Below is a small trained network, with its code and all its weights. Each question gives an input and a target symbol and asks what happens when units are switched off, that is, made to give their printed mean instead of their output.

import numpy as np


def w(rows, s, z=0):
    codes = np.array(rows[::2]) - 128.0
    scale = np.full(codes.shape[1], s)
    scale[-1] = z or s
    return codes * scale


def f(y):
    return np.maximum(y, 0)


def softmax(a):
    e = np.exp(a - a.max(-1, keepdims=True))
    return e / e.sum(-1, keepdims=True)


def log_softmax(a):
    a = a - a.max(-1, keepdims=True)
    return a - np.log(np.exp(a).sum(-1, keepdims=True))


def net(x, mask):
    ids = ['ΓΔΛΣΩαεηθμξπτφψ'.index(c) for c in x.split()]
    T = len(ids)
    res = E[ids] + P[:T]
    q, k, v = (res @ M[0].T for M in (Q, K, V))
    z = softmax(np.where(np.tri(T) > 0, q @ k.T / 3**0.5, -1e9)) @ v
    res = res + np.where(mask[0], z, O[0][:, -1]) @ O[0][:, :-1]
    y = f(res @ A[0][:, :-1].T + A[0][:, -1])
    res = res + np.where(mask[1:13], y, B[0][:, -1]) @ B[0][:, :-1]
    return log_softmax(res[-1] @ U[:, :-1].T + U[:, -1])


Q, K, V, O, A, B = {}, {}, {}, {}, {}, {}
E = w([
[146,90,175,48,192,192],'Γ',
[119,133,86,54,163,142],'Δ',
[167,107,170,109,238,92],'Λ',
[107,127,182,135,216,77],'Σ',
[138,119,128,87,197,109],'Ω',
[147,89,101,70,108,33],'α',
[147,94,196,162,99,26],'ε',
[206,195,50,127,93,134],'η',
[239,137,216,117,172,118],'θ',
[168,190,127,3,115,145],'μ',
[224,98,129,63,67,50],'ξ',
[170,121,58,72,133,88],'π',
[43,228,221,96,137,124],'τ',
[136,185,173,75,140,112],'φ',
[200,191,228,83,151,143],'ψ',
],0.019)
P = w([
[148,16,159,93,128,198],'0',
[154,26,154,95,126,181],'1',
[155,46,154,97,119,161],'2',
[157,67,147,101,133,150],'3',
[161,87,139,105,140,136],'4',
[164,106,135,109,144,123],'5',
[165,130,133,115,143,107],'6',
[174,149,127,119,148,98],'7',
[175,170,123,123,157,80],'8',
[176,190,116,125,154,69],'9',
[183,211,110,132,159,54],'10',
[187,228,107,136,161,42],'11',
[187,255,108,146,174,26],'12',
],0.0098)
Q[0] = w([
[160,74,162,151,122,40],'H1',
[137,98,36,89,250,161],'H1',
[15,211,143,211,58,206],'H1',
],0.018)
K[0] = w([
[153,166,64,227,49,149],'H1',
[155,182,119,118,144,1],'H1',
[89,12,163,90,132,146],'H1',
],0.014)
V[0] = w([
[255,84,73,217,148,54],'H1',
[33,81,7,121,124,60],'H1',
[99,91,225,233,170,35],'H1',
],0.0099)
O[0] = w([
[143,3,127,140,89,188,255],'H1',
[95,94,94,59,205,97,36],'H1',
[94,81,186,76,98,184,29],'H1',
],0.012,0.0071)
A[0] = w([
[164,69,91,145,31,85,24],'N1',
[91,109,204,7,152,81,57],'N2',
[137,72,133,151,121,189,137],'N3',
[199,155,112,82,167,166,3],'N4',
[78,50,109,113,195,221,34],'N5',
[62,166,139,149,156,47,44],'N6',
[145,156,172,194,109,185,138],'N7',
[149,137,86,65,124,142,140],'N8',
[212,143,121,54,132,153,148],'N9',
[32,45,63,158,168,167,37],'N10',
[139,106,73,68,31,156,150],'N11',
[30,107,72,198,130,107,171],'N12',
],0.011,0.0068)
B[0] = w([
[120,169,112,114,163,150,247],'N1',
[84,126,112,177,73,167,202],'N2',
[160,148,118,152,173,139,237],'N3',
[194,86,126,91,63,185,161],'N4',
[120,90,124,94,143,85,224],'N5',
[126,96,144,129,94,192,168],'N6',
[119,129,115,69,105,115,218],'N7',
[131,108,179,124,140,185,198],'N8',
[52,139,99,172,150,98,249],'N9',
[178,251,85,185,99,91,187],'N10',
[165,121,165,133,115,97,246],'N11',
[163,85,124,105,34,136,142],'N12',
],0.015,0.011)
U = w([
[90,135,129,104,164,148,178],'Γ',
[69,242,180,133,232,88,250],'Δ',
[177,130,71,211,61,218,2],'Λ',
[168,124,92,169,118,186,4],'Σ',
[195,119,159,111,118,181,63],'Ω',
[95,105,156,169,105,189,194],'α',
[97,170,134,196,99,198,134],'ε',
[125,136,121,119,124,143,79],'η',
[142,87,168,53,176,119,224],'θ',
[36,129,83,165,124,47,238],'μ',
[149,140,134,80,79,103,167],'ξ',
[164,165,199,182,205,112,141],'π',
[184,84,38,6,112,53,64],'τ',
[86,121,38,1,154,214,191],'φ',
[185,46,152,206,16,111,48],'ψ',
],0.0085,0.0072)

Each question gives the input, a string of symbols that net reads in full, and the target symbol t.
The units are the heads (3 rows each of Q, K, V and O) and the neurons (one row each of A and B). Each row of codes is followed by its name. A weight is (code - 128) times the scale printed after its matrix; where a second scale follows, it is the last column's (O, A, B and U).
mask holds one flag per unit, heads first, then neurons. A switched-off unit (its flag False) gives its mean, the last column of its rows in O or B, instead of its output. The means were averaged over made-up inputs and are rounded, as every weight is.
A unit's drop is (log p(t) with every unit on - log p(t) with that unit switched off) / (log p(t) with every unit on - log p(t) with every unit switched off).
The circuit of an input: a set's keep is (log p(t) with only the set's units on - log p(t) with every unit switched off) / (log p(t) with every unit on - log p(t) with every unit switched off). Starting from the 12 units with the biggest drops (on a tie, the unit counted first), units are removed one at a time, each time the one whose removal leaves the highest keep (on an exact tie, the one counted first), for as long as the keep stays at least 0.8.
units of the circuit, in order: the units of the circuit, biggest drop first
unit that matters most: the unit with the biggest drop
k most important neurons: the k neurons with the biggest drops, biggest first
input Δ α φ Λ Δ Σ μ α Λ ξ Λ Λ Δ, target θ: units of the circuit, in order => (H1, N5, N2)
input α Λ α Δ Δ ε Λ, target ψ: most important neuron => (N2)
input Δ α Δ ε Δ, target ψ: units of the circuit, in order => (H1, N11)
input α Σ Δ α ψ Δ α Λ, target μ: 3 most important neurons => (N2, N5, N10)
input Δ τ α, target ε: units of the circuit, in order => (H1, N6, N2)
input ψ α α Δ Δ, target μ: 2 most important neurons => (N10, N5)
input ε φ Δ Λ Λ Δ, target θ: units of the circuit, in order => (N5, H1, N11)
input α φ ψ Δ Δ Δ Δ φ Δ, target Δ: 2 most important neurons => (N2, N6)
input Δ Δ Λ Δ Δ ψ Σ, target ξ: units of the circuit, in order => (N7, H1)
input Δ Δ Γ α Λ μ Λ, target Λ: units of the circuit, in order => (N6, H1, N4)
input η Δ ψ Δ Σ Σ Δ Δ Σ ε Σ Δ, target ψ: units of the circuit, in order => (H1, N11, N1)
input Δ Δ ε ξ τ, target ε: 2 most important neurons => (N6, N5)
input Δ Δ Δ α Δ Δ Σ, target α: units of the circuit, in order => (H1, N2)
input Δ π α Σ Σ, target μ: units of the circuit, in order => (H1, N8, N1)
input Δ μ α Δ Δ α, target μ: units of the circuit, in order => (H1, N2, N4)
input φ α α Δ Δ μ α, target Λ: units of the circuit, in order => (N6, H1)
input Δ Σ α Δ Δ Σ Δ Δ Δ ξ α, target π: 2 most important neurons => (N1, N11)
input φ Δ Δ ξ α Δ τ η Δ Δ Δ, target Λ: 2 most important neurons => (N5, N7)
input α α ε Δ Δ Λ Γ α Δ ξ Λ Δ, target π: 2 most important neurons => (N3, N11)
input ξ μ Λ Δ ψ ε Δ α ψ α Δ Δ ξ, target π: 3 most important neurons => (N1, N11, N3)
input Δ Δ α ξ α α η ψ Σ, target ψ: unit that matters most => N12
input Δ Δ Σ Δ Ω α Δ Δ Δ, target φ: 3 most important neurons => (N11, N4, N8)
input η η Λ α Δ μ ε Δ α Δ, target μ: 2 most important neurons => (N5, N10)
input ε ξ α Λ Λ ε Δ Σ μ α, target Λ: units of the circuit, in order => (H1, N6)
input Δ μ Δ Δ, target Λ: units of the circuit, in order => (H1, N6, N4)
input Δ α Σ, target μ: 2 most important neurons => (N2, N5)
